Below are the code and all the weights of a small trained network. Each question names an input and a target symbol and asks about switching units off, where a switched-off unit gives its printed mean instead of its output.

import numpy as np


def w(rows, s, z=0):
    codes = np.array(rows[::2]) - 128.0
    scale = np.full(codes.shape[1], s)
    scale[-1] = z or s
    return codes * scale


def f(y):
    return np.maximum(y, 0)


def softmax(a):
    e = np.exp(a - a.max(-1, keepdims=True))
    return e / e.sum(-1, keepdims=True)


def log_softmax(a):
    a = a - a.max(-1, keepdims=True)
    return a - np.log(np.exp(a).sum(-1, keepdims=True))


def net(x, mask):
    ids = ['αβγεζηθλμξπστφψω'.index(c) for c in x.split()]
    T = len(ids)
    res = E[ids] + P[:T]
    u = 0
    for l in range(3):
        r = res
        for j in range(2):
            rows = slice(3 * j, 3 * j + 3)
            q, k, v = (r @ M[l][rows].T for M in (Q, K, V))
            z = softmax(np.where(np.tri(T) > 0, q @ k.T / 3**0.5, -1e9)) @ v
            o = O[l][rows]
            res = res + np.where(mask[u + j], z, o[:, -1]) @ o[:, :-1]
        u += 2
        y = f(res @ A[l][:, :-1].T + A[l][:, -1])
        res = res + np.where(mask[u : u + 8], y, B[l][:, -1]) @ B[l][:, :-1]
        u += 8
    return log_softmax(res[-1] @ U[:, :-1].T + U[:, -1])


Q, K, V, O, A, B = {}, {}, {}, {}, {}, {}
E = w([
[41,184,128,127,202],'α',
[148,40,137,193,114],'β',
[85,68,167,100,51],'γ',
[217,177,133,167,88],'ε',
[71,62,135,133,77],'ζ',
[50,147,122,150,148],'η',
[147,179,201,55,28],'θ',
[142,53,115,213,130],'λ',
[156,31,211,111,174],'μ',
[172,186,186,112,103],'ξ',
[149,33,184,108,37],'π',
[118,99,89,225,175],'σ',
[223,165,169,192,149],'τ',
[70,46,90,224,143],'φ',
[123,109,22,145,6],'ψ',
[83,127,77,225,156],'ω',
],0.018)
P = w([
[3,101,125,215,178],'0',
[28,102,134,187,160],'1',
[41,118,126,181,168],'2',
[53,118,125,172,159],'3',
[65,123,124,161,149],'4',
[74,129,127,162,140],'5',
[83,131,127,149,126],'6',
[91,137,133,144,116],'7',
[101,136,129,135,110],'8',
[112,140,130,138,104],'9',
[118,145,132,126,101],'10',
[122,148,137,132,93],'11',
[108,144,141,139,82],'12',
],0.0053)
Q[0] = w([
[220,47,242,150,40],'L0H1',
[30,154,110,203,103],'L0H1',
[120,114,240,152,138],'L0H1',
[109,205,179,56,255],'L0H2',
[114,169,220,158,133],'L0H2',
[81,64,116,119,114],'L0H2',
],0.0088)
K[0] = w([
[236,132,205,75,152],'L0H1',
[156,213,55,77,44],'L0H1',
[162,182,218,109,200],'L0H1',
[71,34,199,101,225],'L0H2',
[75,254,215,107,167],'L0H2',
[137,108,70,95,85],'L0H2',
],0.0084)
V[0] = w([
[59,146,161,152,130],'L0H1',
[237,108,62,14,186],'L0H1',
[120,121,217,208,123],'L0H1',
[152,70,2,75,149],'L0H2',
[125,195,220,195,156],'L0H2',
[159,199,233,172,73],'L0H2',
],0.0069)
O[0] = w([
[113,48,104,165,188,164],'L0H1',
[103,226,161,115,175,2],'L0H1',
[147,121,80,106,224,195],'L0H1',
[104,122,142,254,111,77],'L0H2',
[117,167,93,120,194,160],'L0H2',
[147,103,55,111,176,157],'L0H2',
],0.0067,0.0065)
A[0] = w([
[135,161,156,74,184,147],'L0N1',
[47,115,138,132,117,124],'L0N2',
[176,2,193,82,132,247],'L0N3',
[110,186,49,99,88,81],'L0N4',
[197,117,183,146,116,201],'L0N5',
[85,64,106,172,160,5],'L0N6',
[242,74,44,134,78,177],'L0N7',
[211,169,226,72,160,220],'L0N8',
],0.0097,0.0024)
B[0] = w([
[213,93,192,96,6,164],'L0N1',
[175,146,49,75,132,198],'L0N2',
[105,103,181,138,171,255],'L0N3',
[99,219,208,142,58,148],'L0N4',
[222,128,228,182,222,170],'L0N5',
[151,112,138,82,94,249],'L0N6',
[79,229,149,198,140,242],'L0N7',
[255,71,43,66,101,190],'L0N8',
],0.0074,0.008)
Q[1] = w([
[95,73,129,121,114],'L1H1',
[254,181,128,114,138],'L1H1',
[104,117,88,163,176],'L1H1',
[132,16,70,105,244],'L1H2',
[80,147,171,144,94],'L1H2',
[99,180,150,163,58],'L1H2',
],0.0083)
K[1] = w([
[107,175,162,96,176],'L1H1',
[194,123,170,94,118],'L1H1',
[106,126,72,155,189],'L1H1',
[255,65,161,148,81],'L1H2',
[44,104,171,144,92],'L1H2',
[51,114,136,209,135],'L1H2',
],0.009)
V[1] = w([
[170,154,150,66,113],'L1H1',
[42,181,137,75,91],'L1H1',
[166,116,74,217,228],'L1H1',
[157,108,121,95,87],'L1H2',
[137,92,112,91,196],'L1H2',
[253,104,97,107,110],'L1H2',
],0.0062)
O[1] = w([
[122,87,102,131,29,123],'L1H1',
[201,25,201,201,122,68],'L1H1',
[118,31,144,153,77,156],'L1H1',
[152,68,78,52,99,163],'L1H2',
[76,115,93,50,255,135],'L1H2',
[168,47,203,67,233,255],'L1H2',
],0.0046,0.0089)
A[1] = w([
[100,112,32,197,36,171],'L1N1',
[195,134,83,139,107,172],'L1N2',
[95,176,2,105,131,169],'L1N3',
[132,102,131,147,159,132],'L1N4',
[176,141,120,210,115,253],'L1N5',
[120,135,235,66,149,172],'L1N6',
[120,115,105,214,193,208],'L1N7',
[170,151,108,76,187,72],'L1N8',
],0.0094,0.0044)
B[1] = w([
[130,114,1,128,103,226],'L1N1',
[125,204,48,161,161,198],'L1N2',
[80,206,185,38,91,172],'L1N3',
[113,128,175,107,103,202],'L1N4',
[116,122,110,127,240,227],'L1N5',
[167,162,57,78,107,254],'L1N6',
[126,87,100,41,131,234],'L1N7',
[160,113,153,205,106,240],'L1N8',
],0.0094,0.0083)
Q[2] = w([
[154,160,114,161,127],'L2H1',
[108,179,179,255,108],'L2H1',
[143,129,145,148,119],'L2H1',
[127,110,133,106,109],'L2H2',
[136,87,111,87,107],'L2H2',
[110,126,138,184,102],'L2H2',
],0.015)
K[2] = w([
[110,93,200,75,141],'L2H1',
[50,50,154,96,162],'L2H1',
[118,127,154,64,145],'L2H1',
[109,153,169,123,96],'L2H2',
[172,126,151,131,103],'L2H2',
[1,127,77,122,157],'L2H2',
],0.009)
V[2] = w([
[208,163,131,86,211],'L2H1',
[151,180,111,27,1],'L2H1',
[78,202,116,112,180],'L2H1',
[83,253,45,176,126],'L2H2',
[122,149,122,192,195],'L2H2',
[175,106,87,145,123],'L2H2',
],0.0079)
O[2] = w([
[254,226,114,184,101,248],'L2H1',
[54,167,89,140,39,227],'L2H1',
[44,192,127,133,206,133],'L2H1',
[80,170,94,245,122,138],'L2H2',
[158,104,153,210,190,110],'L2H2',
[223,157,102,120,109,240],'L2H2',
],0.0081,0.013)
A[2] = w([
[140,155,107,156,130,8],'L2N1',
[125,159,179,171,169,92],'L2N2',
[97,127,247,127,99,255],'L2N3',
[81,131,143,121,53,187],'L2N4',
[116,191,90,107,119,190],'L2N5',
[165,198,110,123,116,50],'L2N6',
[126,131,76,135,125,179],'L2N7',
[114,143,116,175,151,167],'L2N8',
],0.015,0.0081)
B[2] = w([
[28,67,183,86,106,178],'L2N1',
[97,181,69,81,81,147],'L2N2',
[254,218,235,206,64,138],'L2N3',
[35,83,192,154,71,184],'L2N4',
[113,184,147,136,189,225],'L2N5',
[120,52,122,133,150,253],'L2N6',
[147,180,105,118,84,198],'L2N7',
[177,100,187,92,149,171],'L2N8',
],0.0094,0.036)
U = w([
[134,224,216,103,140,64],'α',
[120,91,242,131,205,89],'β',
[148,81,213,153,76,85],'γ',
[147,240,120,102,201,182],'ε',
[103,2,130,134,104,55],'ζ',
[64,109,155,66,174,61],'η',
[147,198,90,119,16,170],'θ',
[81,31,148,113,228,68],'λ',
[142,140,139,35,120,102],'μ',
[212,235,19,142,35,176],'ξ',
[205,231,190,147,83,101],'π',
[103,101,27,87,175,104],'σ',
[183,104,130,193,167,254],'τ',
[107,31,5,118,85,14],'φ',
[129,146,126,201,143,245],'ψ',
[123,209,14,83,115,46],'ω',
],0.0075,0.0082)

Each question gives the input, a string of symbols that net reads in full, and the target symbol t.
The units are the heads (3 rows each of Q, K, V and O) and the neurons (one row each of A and B). Each row of codes is followed by its name. A weight is (code - 128) times the scale printed after its matrix; where a second scale follows, it is the last column's (O, A, B and U).
mask holds one flag per unit, layer by layer, with each layer's heads first. A switched-off unit (its flag False) gives its mean, the last column of its rows in O or B, instead of its output. The means were averaged over made-up inputs and are rounded, as every weight is.
A unit's drop is (log p(t) with every unit on - log p(t) with that unit switched off) / (log p(t) with every unit on - log p(t) with every unit switched off).
The circuit of an input: a set's keep is (log p(t) with only the set's units on - log p(t) with every unit switched off) / (log p(t) with every unit on - log p(t) with every unit switched off). Starting from the 12 units with the biggest drops (on a tie, the unit counted first), units are removed one at a time, each time the one whose removal leaves the highest keep (on an exact tie, the one counted first), for as long as the keep stays at least 0.8.
circuit, biggest first: the units of the circuit, biggest drop first
top k neurons in layer l: the k neurons of layer l with the biggest drops, biggest first
heads that matter: for each layer, one digit per head in row order, 1 if its drop is at least 0.15 and else 0, layers parted by /
input α η α θ ψ β α λ η φ, target φ: circuit, biggest first -> (L1N7; L1N1; L0H2; L1H2)
input π η α ξ γ α λ, target ξ: heads that matter -> 01 / 00 / 10
input ε β α λ π τ λ ψ λ ε α ξ π, target π: top 4 neurons in layer 1 -> (L1N1; L1N8; L1N2; L1N6)
input η α ω ψ π τ α α ζ, target ζ: circuit, biggest first -> (L2H1; L1N1; L0H2)
input ω η ω φ η ψ τ π λ η γ β ω, target ω: heads that matter -> 11 / 01 / 10
input σ ψ σ η θ ζ λ, target λ: heads that matter -> 01 / 11 / 10
input η π γ ζ ζ π π ζ ε η, target ε: heads that matter -> 00 / 01 / 10
input η τ η ξ ψ μ γ ε τ μ ω, target ω: top neuron in layer 0 -> (L0N7)
input ε τ α η φ η τ, target τ: heads that matter -> 00 / 01 / 00
input λ α σ γ ω σ η σ α α γ σ η, target η: heads that matter -> 10 / 01 / 11
input μ τ ψ γ ε ξ γ α θ φ, target φ: heads that matter -> 11 / 01 / 10
input λ α σ ψ σ θ β σ α τ σ, target σ: heads that matter -> 11 / 01 / 10
input λ ω φ γ γ τ γ α τ ε α μ μ, target μ: heads that matter -> 00 / 01 / 01
input η β ξ η θ ζ τ μ ζ ξ, target ξ: heads that matter -> 00 / 00 / 00
input γ ε ε λ ω, target ε: heads that matter -> 00 / 00 / 10
input γ π ψ β ξ σ φ γ α σ σ ψ ε, target ε: top 2 neurons in layer 2 -> (L2N2; L2N8)
input σ ζ φ η λ α φ γ, target γ: heads that matter -> 10 / 01 / 11
input γ μ ω, target μ: heads that matter -> 00 / 01 / 01
input ψ λ ψ η, target ψ: top 3 neurons in layer 1 -> (L1N1; L1N5; L1N6)
input θ ψ γ φ τ θ μ γ η α, target α: top neuron in layer 0 -> (L0N2)
input σ η ψ μ τ θ ζ ψ, target ψ: top neuron in layer 1 -> (L1N1)
input γ ψ γ ζ λ θ, target θ: top 2 neurons in layer 2 -> (L2N4; L2N7)
input ζ ζ π, target π: top 2 neurons in layer 2 -> (L2N3; L2N6)
input η ω σ φ σ ε σ ξ λ μ, target μ: top 2 neurons in layer 1 -> (L1N6; L1N2)
input β τ β σ η π σ γ η σ φ η, target τ: top 2 neurons in layer 0 -> (L0N7; L0N8)
input ψ γ φ θ τ ψ α γ ζ, target ψ: top 2 neurons in layer 2 -> (L2N6; L2N7)
